Moves between elements:
Ler: @>Lik, *>Tir, %>Vel, +>Lav
Deg: @>Ros, *>Mog, %>Poz, +>Guz
Foz: @>Num, *>Dag, %>Ref, +>Pib
Los: @>Bem, *>Ses, %>Tel, +>Rek
Gaf: @>Nar, *>Vof, %>Fef, +>Kuz
Kul: @>Gem, *>Gab, %>Nit, +>Pur
Dun: @>Fef, *>Zev, %>Fil, +>Gud
Rel: @>Let, *>Lus, %>Ter, +>Tis
Gem: @>Goz, *>Tiz, %>Nur, +>Gab
Zel: @>Gud, *>Nar, %>Doz, +>Gaf
Gab: @>Tiz, *>Bov, %>Kul, +>Lis
Gug: @>Pab, *>Goz, %>Rek, +>Gem
Vel: @>Sak, *>Ler, %>Num, +>Soz
Lov: @>Sas, *>Dat, %>Vol, +>Kud
Kep: @>Poz, *>Bul, %>Dos, +>Sez
Gat: @>Zaz, *>Vid, %>Vug, +>Tet
Nik: @>Laz, *>Mun, %>Let, +>Git
Par: @>Kon, *>Bem, %>Sis, +>Los
Vab: @>Ded, *>Gel, %>Zul, +>Sas
Nur: @>Gug, *>Gem, %>Lur, +>Kul
Mif: @>Lis, *>Dom, %>Goz, +>Rin
Mil: @>Guz, *>Gub, %>Sez, +>Buz
Tet: @>Vid, *>Dud, %>Sul, +>Nat
Pib: @>Dag, *>Dar, %>Fof, +>Sak
Sas: @>Gel, *>Lag, %>Lut, +>Dat
Zul: @>Duv, *>Vab, %>Kos, +>Lut
Gok: @>Gom, *>Kat, %>Lag, +>Tem
Dab: @>Dos, *>Puz, %>Zem, +>Mub
Kud: @>Dat, *>Dil, %>Ded, +>Sok
Dag: @>Vel, *>Soz, %>Foz, +>Dar
Vol: @>Lut, *>Lov, %>Nuz, +>Ded
Zun: @>Dab, *>Mub, %>Nar, +>Vos
Sak: @>Dar, *>Lik, %>Roz, +>Ler
Tem: @>Kat, *>Doz, %>Bot, +>Mos
Sar: @>Fof, *>Roz, %>Buz, +>Num
Kuz: @>Vof, *>Dos, %>Zev, +>Dab
Lik: @>Sis, *>Tel, %>Sak, +>Tir
Pur: @>Gab, *>Lis, %>Pab, +>Mif
Nit: @>Nur, *>Kul, %>Bem, +>Pab
Mos: @>Doz, *>Fef, %>Vuv, +>Dun
Buz: @>Gub, *>Sar, %>Ros, +>Fem
Lut: @>Vab, *>Sas, %>Sus, +>Lov
Vos: @>Mub, *>Poz, %>Vof, +>Kep
Ref: @>Fem, *>Foz, %>Guz, +>Fof
Roz: @>Pib, *>Sak, %>Sar, +>Vel
Dil: @>Bot, *>Vuv, %>Kud, +>Gom
Non: @>Tis, *>Laz, %>Bap, +>Nik
Bap: @>Lam, *>Non, %>Dud, +>Let
Nuz: @>Sus, *>Vol, %>Mun, +>Duv
Tok: @>Git, *>Kos, %>Tis, +>Zir
Vuv: @>Tem, *>Mos, %>Dil, +>Fil
Sul: @>Gat, *>Tet, %>Dom, +>Pek
Lus: @>Nik, *>Git, %>Rel, +>Tok
Bot: @>Gok, *>Tem, %>Dat, +>Vuv
Tir: @>Tel, *>Zag, %>Ler, +>Kon
Mub: @>Puz, *>Vik, %>Zun, +>Poz
Vik: @>Sez, *>Ros, %>Mub, +>Deg
Nat: @>Dud, *>Lib, %>Pek, +>Ter
Kon: @>Zag, *>Lur, %>Lav, +>Bem
Zir: @>Kos, *>Sus, %>Laz, +>Nuz
Zag: @>Los, *>Rek, %>Tir, +>Lur
Lur: @>Rek, *>Nur, %>Kon, +>Nit
Ros: @>Mil, *>Buz, %>Vik, +>Mog
Peg: @>Tos, *>Zaz, %>Bov, +>Gat
Zaz: @>Pek, *>Tul, %>Peg, +>Vid
Bem: @>Lur, *>Nit, %>Par, +>Ses
Zem: @>Kuz, *>Dab, %>Gud, +>Zun
Dos: @>Vos, *>Kep, %>Kuz, +>Puz
Sez: @>Bul, *>Mil, %>Puz, +>Ros
Vof: @>Zun, *>Vos, %>Gaf, +>Dos
Gub: @>Ref, *>Fof, %>Mil, +>Sar
Lis: @>Bov, *>Vug, %>Pur, +>Dom
Kat: @>Fil, *>Vef, %>Gok, +>Doz
Let: @>Non, *>Nik, %>Lib, +>Lus
Lam: @>Rel, *>Tis, %>Rif, +>Non
Ses: @>Nit, *>Pab, %>Los, +>Gug
Mun: @>Zir, *>Nuz, %>Nik, +>Dib
Ter: @>Lib, *>Rel, %>Tul, +>Lam
Tiz: @>Mif, *>Rin, %>Gem, +>Bov
Sis: @>Lav, *>Par, %>Dar, +>Tel
Lav: @>Tir, *>Kon, %>Soz, +>Par
Tel: @>Par, *>Los, %>Lik, +>Zag
Mog: @>Buz, *>Fem, %>Deg, +>Ref
Gud: @>Zev, *>Zem, %>Vef, +>Nar
Fil: @>Mos, *>Dun, %>Gom, +>Vef
Bov: @>Rin, *>Peg, %>Gab, +>Vug
Sok: @>Dil, *>Gom, %>Gel, +>Gok
Fof: @>Foz, *>Pib, %>Gub, +>Roz
Dud: @>Rif, *>Bap, %>Tet, +>Lib
Dar: @>Soz, *>Sis, %>Pib, +>Lik
Kos: @>Dib, *>Zul, %>Tok, +>Sus
Pek: @>Tet, *>Nat, %>Tos, +>Tul
Goz: @>Pur, *>Mif, %>Gug, +>Tiz
Num: @>Roz, *>Vel, %>Fem, +>Dag
Tis: @>Lus, *>Tok, %>Lam, +>Laz
Rin: @>Dom, *>Tos, %>Tiz, +>Peg
Gom: @>Vuv, *>Fil, %>Sok, +>Kat
Bul: @>Deg, *>Guz, %>Kep, +>Mil
Puz: @>Kep, *>Sez, %>Dab, +>Vik
Soz: @>Ler, *>Lav, %>Dag, +>Sis
Dom: @>Vug, *>Sul, %>Mif, +>Tos
Vug: @>Peg, *>Gat, %>Lis, +>Sul
Ded: @>Lov, *>Kud, %>Duv, +>Gel
Doz: @>Vef, *>Zel, %>Tem, +>Fef
Dat: @>Lag, *>Bot, %>Lov, +>Dil
Zev: @>Gaf, *>Kuz, %>Dun, +>Zem
Laz: @>Tok, *>Zir, %>Non, +>Mun
Lib: @>Bap, *>Let, %>Nat, +>Rel
Poz: @>Vik, *>Deg, %>Vos, +>Bul
Rif: @>Ter, *>Lam, %>Vid, +>Bap
Rek: @>Ses, *>Gug, %>Zag, +>Nur
Duv: @>Vol, *>Ded, %>Dib, +>Vab
Fem: @>Sar, *>Num, %>Mog, +>Foz
Tul: @>Nat, *>Ter, %>Zaz, +>Rif
Fef: @>Zel, *>Gaf, %>Mos, +>Zev
Vid: @>Tul, *>Rif, %>Gat, +>Dud
Guz: @>Mog, *>Ref, %>Bul, +>Gub
Vef: @>Dun, *>Gud, %>Kat, +>Zel
Dib: @>Nuz, *>Duv, %>Git, +>Zul
Gel: @>Kud, *>Sok, %>Vab, +>Lag
Sus: @>Zul, *>Lut, %>Zir, +>Vol
Pab: @>Kul, *>Pur, %>Ses, +>Goz
Nar: @>Zem, *>Zun, %>Zel, +>Vof
Git: @>Mun, *>Dib, %>Lus, +>Kos
Lag: @>Sok, *>Gok, %>Sas, +>Bot
Tos: @>Sul, *>Pek, %>Rin, +>Zaz

The rows follow the links: the fewer symbols apart two elements are, the more alike their rows tend to be.

Known rows, each with its element:
[  33  127  143   -7  129 -502  444   38  144  110  364   31  183  270 -190 -576  359  181  118 -357  228 -217  452  300 -295   75  403 -210  -29   76 -841  -65 -303  278 1376   51  283  -10 -415]; element Mos
[ -28 -455   -4 -129  118 -120  385  -12  324  209  -17  805 -438 -353 -126  -81  612 -516 -627 -185 -329 -346  573 -277 -484 -229 -105 -107   81   -7 -312 -117  577  653 -786  148 -223 -178 -159]; element Dag
[-305 -436  628  245  172 -394  -11  609  226 -166  243  452 -199  264 -142 -464  270 -531 -612 -479 -477  401  508   74  -56 -211 -351  784 -491  376   89  371 -269  233  352 -183 -207   73 -125]; element Sez
[-260  -74 -833   -2  319  101 -170 -478  103  642 -434 -115 -128  172  317  180 -508  267  897  205  -74   61 -124    2  294  -37 -333  366  482  -88  176  324  -36 -606 -670 -128 -153 -309  558]; element Tok
[ -36   39 -790  366  426 -173   68  -18 -296  889 -381  309    3  200   91    2  487  226  726  144   28 -544  233  221  102 -126 -276  457  337  554 -245  -35 -638   52   79 -162  173 -483  560]; element Sus
[ 265  158 -403   86 -297  275  -98 -185  -63 -163 -464  119  444   63  103  382  295  249  586  500   66 -544  -88  390 -225  -74  226  439  147  454 -478   25 -635 -439  906 -390  145  -94  545]; element Lov
[-219 -428  482   47  639 -560   36   25  490   59  444  298 -400  310 -198 -621 -281 -326  -83 -613 -252  772  411 -145 -150 -265 -240  457  113  -96  -21  686   51  465  252 -121 -145   73 -221]; element Mub
[  27   84  530 -146 -238 -101  -41  -62  590 -595  253 -241  422  359   79 -404 -310  -68   31 -259 -112  333  -21  552 -136   56  380  210 -407 -311 -338  389 -124 -508 1159 -210 -111  423 -354]; element Zev
[-305  -13 -730  -13   41  225 -243 -334  119  457 -481 -282   25  191  412  240 -591  270  811  248 -180  100 -236  104  437   46 -284  349  259  -80  300  230  -48 -902 -631 -144 -221 -152  553]; element Nik
[-135  -75 -864  151  587  -82  -17 -397  -88  972 -392  159 -254  194  142   71 -129  249  924  151    9 -122   53  -24  188 -160 -386  368  573  147   -2  240 -200 -128 -474 -114   17 -430  573]; element Zir
[ -24  -63  498 -203  -80 -126  -86 -246  760 -590  258 -212  279  401   34 -390 -584  -81  163 -267 -134  620  -82  434 -180  -43  293  302 -170 -456 -284  641   12 -473  936 -264 -181  433 -355]; element Nar
[  31  181  443  -71 -159 -283  147  148  295 -423  277 -164  456  360  -32 -495  121  -27  -27 -383  -36  -51  211  588 -127  113  401   64 -470  -80 -544   25 -341 -288 1399  -78   50  289 -471]; element Fef
[ 576  359  162  -63 -630  509  -69 -148  111 -447 -259  289  291 -501  102  352  601 -265 -590  312 -211 -728 -372  399 -169 -134  391 -281 -454 -460    4 -271  582  -25 -569   56 -190  285 -247]; element Tel
[ -420    66  -605   -42  -128   210  -303  -118    51   324  -486  -434   151   208   469   251  -552   173   628   186  -213    50  -223   249   568   226  -286   346   -46   -13   428    41  -102 -1107  -588  -146  -211   -80   465]; element Tis
[ 645  462   94   80  289   97  -28 -281 -447  223  283   79 -232 -457 -255  138  150  133 -155  171  449 -133 -516 -288  -34 -135  149 -809  281 -442  141 -160  460 1028 -734  329  258   43 -287]; element Nit
[ -34 -550  -23 -191  172  -79  436 -117  398  134  -48  793 -490 -321 -176  -12  402 -462 -527 -184 -344 -216  567 -355 -534 -267 -215  -53  178  -78 -297   31  670  646 -778   81 -262 -221 -141]; element Pib
[-531  -65 -259  -20  273 -203   69  268 -590  520  267 -613 -346   53  -17 -132 -505  366   75 -241  353  464   29 -643  546  450 -324 -603  234  101  498 -417   -4   34 -665  451  217 -283  -42]; element Tet
[-243 -471  652   75 -299   11 -188  493  404 -649   -4  370   10   89  -13  -76  220 -637 -632 -187 -577  226  285  104 -123 -154 -216  849 -508  318  204  308 -158 -201  207 -363 -368  196   70]; element Mil
[ -51 -268  493 -226  294 -249  -66 -352  794 -392  284 -113  -97  386  -69 -451 -815 -129  208 -339 -159  872   18   86 -181 -205   92  324   96 -501 -137  819  184 -146  545 -222 -165  290 -250]; element Vof
[  22  179  471 -110 -250 -156   13   30  499 -537  219 -177  462  370   23 -436 -204  -59    9 -320 -120  210   73  604 -108   20  419  213 -443 -241 -406  273 -194 -461 1293 -202  -20  369 -419]; element Gud

Each walk starts at a row. The symbols on each line, taken left to right, move it on to the next element.
Each answer is a row, close to the row of the element it stands for.
new walk
[  17   14  552 -221 -207  -74 -103 -149  684 -666  251 -208  387  396   43 -349 -474  -70  132 -243 -162  507  -63  494 -139  -43  335  271 -288 -412 -280  526  -53 -515 1033 -245 -107  448 -341]
* + @ @ % + *	[-285 -444  587  193  462 -545   55  420  320  -33  348  408 -307  212 -225 -589  140 -500 -424 -573 -407  544  536  -32  -62 -272 -340  676 -218  188   -1  465 -190  389  258 -141 -203   40 -148]
+ % % @ + * % *	[-296 -447  643  231   77 -359  -99  611  225 -375  176  441 -132  201 -111 -426  287 -600 -633 -431 -513  334  472   59  -69 -212 -286  826 -515  401  113  289 -287  133  335 -200 -239  127  -78]
new walk
[-137 -687  448 -236 -301  291 -137   17  727 -796 -184  402 -114  -99   31  210 -165 -644 -492   30 -596  334  185 -136 -359 -198 -216  695 -188   42   93  520  299 -325 -178 -361 -501  200  236]
@ % @ + @ % @	[-147 -660  490 -140 -372  235 -178  140  675 -799 -188  398 -102  -46   56  236  -87 -627 -578   31 -609  277  205  -47 -296 -186 -174  785 -290  129  162  455  174 -351  -76 -355 -451  219  179]
+ @ @ % @ + +	[ -14 -633   25 -288  144  -16  360 -165  527   56  -39  764 -503 -306 -169   20  237 -509 -477 -161 -291  -83  504 -392 -548 -335 -246   -2  270 -111 -258  168  724  533 -761   63 -230 -176  -61]
new walk
[-265 -483  629  194  355 -513    3  518  272 -136  308  433 -256  243 -158 -552  207 -502 -519 -541 -420  446  510    4  -45 -261 -342  727 -318  335   51  392 -216  357  306 -162 -169   70 -167]
+ * * % @ % * +	[ -62 -773  264 -331 -167  304   -6 -180  779 -680 -184  493 -288 -146  -27  240 -202 -559 -408   16 -465  297  260 -256 -509 -289 -174  473   93 -103   45  517  483 -113 -455 -267 -448   66  204]
+ * + % @ * + *	[ 605  406  127  -69 -549  541 -110 -259  116 -432 -221  241  326 -537   80  428  421 -247 -480  353 -172 -649 -492  339 -218 -166  386 -335 -296 -524   20 -204  572   -3 -628   77 -140  301 -224]
new walk
[ 274  -86 -355 -281  139   78  261 -717  348  -66  -88   26   88  172 -115  161 -251  383  753  288  415  -14   30  -69 -595  -68  339 -191  789  -76 -811  365  -34   80  940 -156  230 -114  219]
@ % + % + + * *	[  23  170  262   -7  -50 -424  296  153  185 -125  362  -63  380  300 -135 -592  299   64  -10 -374  100 -179  347  464 -201   89  424  -84 -333   86 -682  -61 -380   14 1430  -10  190  136 -485]
+ @ @ % @ + +	[  17 -125  523 -257   62 -148 -122 -310  766 -583  285 -161  171  398   75 -413 -686  -57  178 -302 -167  716  -83  315 -189 -110  240  298  -48 -461 -214  712  137 -396  783 -289 -169  415 -287]
new walk
[ -36 -169  500 -240  176 -186  -89 -349  783 -497  304 -118   48  428    5 -444 -752  -76  242 -335 -150  783  -52  222 -201 -139  160  296  -17 -521 -204  786  144 -238  643 -238 -172  378 -247]
% @ % + * + @ + @	[-299 -428  534  113  574 -610   49  292  353  -18  431  403 -357  302 -235 -637  -37 -408 -302 -605 -350  641  457  -85  -73 -285 -334  626 -121  153   18  537 -111  478  254 -147 -135   -2 -195]
+ + % % @ @ %	[-167 -388  438 -100  618 -466   32 -184  658  -61  442  147 -328  341 -185 -574 -554 -222  125 -522 -217  898  245  -64 -198 -249 -161  315  204 -306 -115  800  125  245  291 -140 -141  172 -220]
new walk
[ 182   94   78   51 -330   96  270  256   45   13 -122  608   47 -434  -18   97 1011 -467 -762  -28 -409 -861  242  293 -242 -114  158 -112 -514  -19 -187 -510  393  348 -485  155 -197   48 -292]
@ @ + % % @ + + +	[ 685  405  127 -121 -517  614 -106 -394  144 -378 -234  168  290 -543   97  446  264 -122 -371  364  -52 -540 -505  254 -161 -151  373 -446 -212 -631   13 -141  686   87 -713   50 -152  322 -249]
% @ @ + @ % @ *	[ 721  412   59 -142 -121  432  -97 -529   -1 -120  -58  143  -18 -508  -45  400   71   11 -168  389  154 -243 -644  -25 -166 -166  265 -619  172 -677   56   -3  763  510 -815  168    0  215 -205]
new walk
[  15 -354   15  -85  104  -88  435  124  255  220  -21  826 -328 -395 -156  -79  752 -507 -696 -185 -371 -487  545 -169 -425 -172 -156 -154  -62   19 -314 -190  594  610 -663  177 -210 -202 -223]
@ + * @ @ * +	[ 693  391   53   67  220  205  -27 -433 -301  164  147   97 -208 -480 -208  173  136  125 -178  230  386 -149 -585 -234 -107 -172  210 -799  340 -524  120 -117  611  907 -802  302  231   66 -273]
* % + % % @	[ 716  404   81 -163 -241  488 -111 -543   98 -238  -85  146   85 -560   -2  369   93  -45 -200  404  117 -360 -685   86 -194 -196  320 -548   71 -737   47  -16  750  286 -796  112  -80  259 -234]
new walk
[  50 -238   34  -72  -19  -87  444  187  166  209  -57  775 -252 -372 -134  -17  857 -525 -703 -179 -325 -651  552  -33 -388 -207  -16 -149 -195    9 -301 -326  450  603 -640  226 -133 -155 -296]
+ + % % %	[ -83 -738   27 -336   82   67  235 -250  711 -195 -110  677 -492 -251 -120  174  -46 -484 -411  -56 -417  128  431 -445 -564 -280 -223  204  310 -189 -178  342  708  317 -759  -43 -348  -57   60]
% @ % + * + @ + @	[ 166  -34   75   -4 -229   29  329  293   49  106  -53  706   -8 -411  -46  -19  991 -501 -744  -86 -359 -835  405  164 -310 -177   91 -106 -390   24 -241 -464  410  431 -499  165 -202  -35 -350]
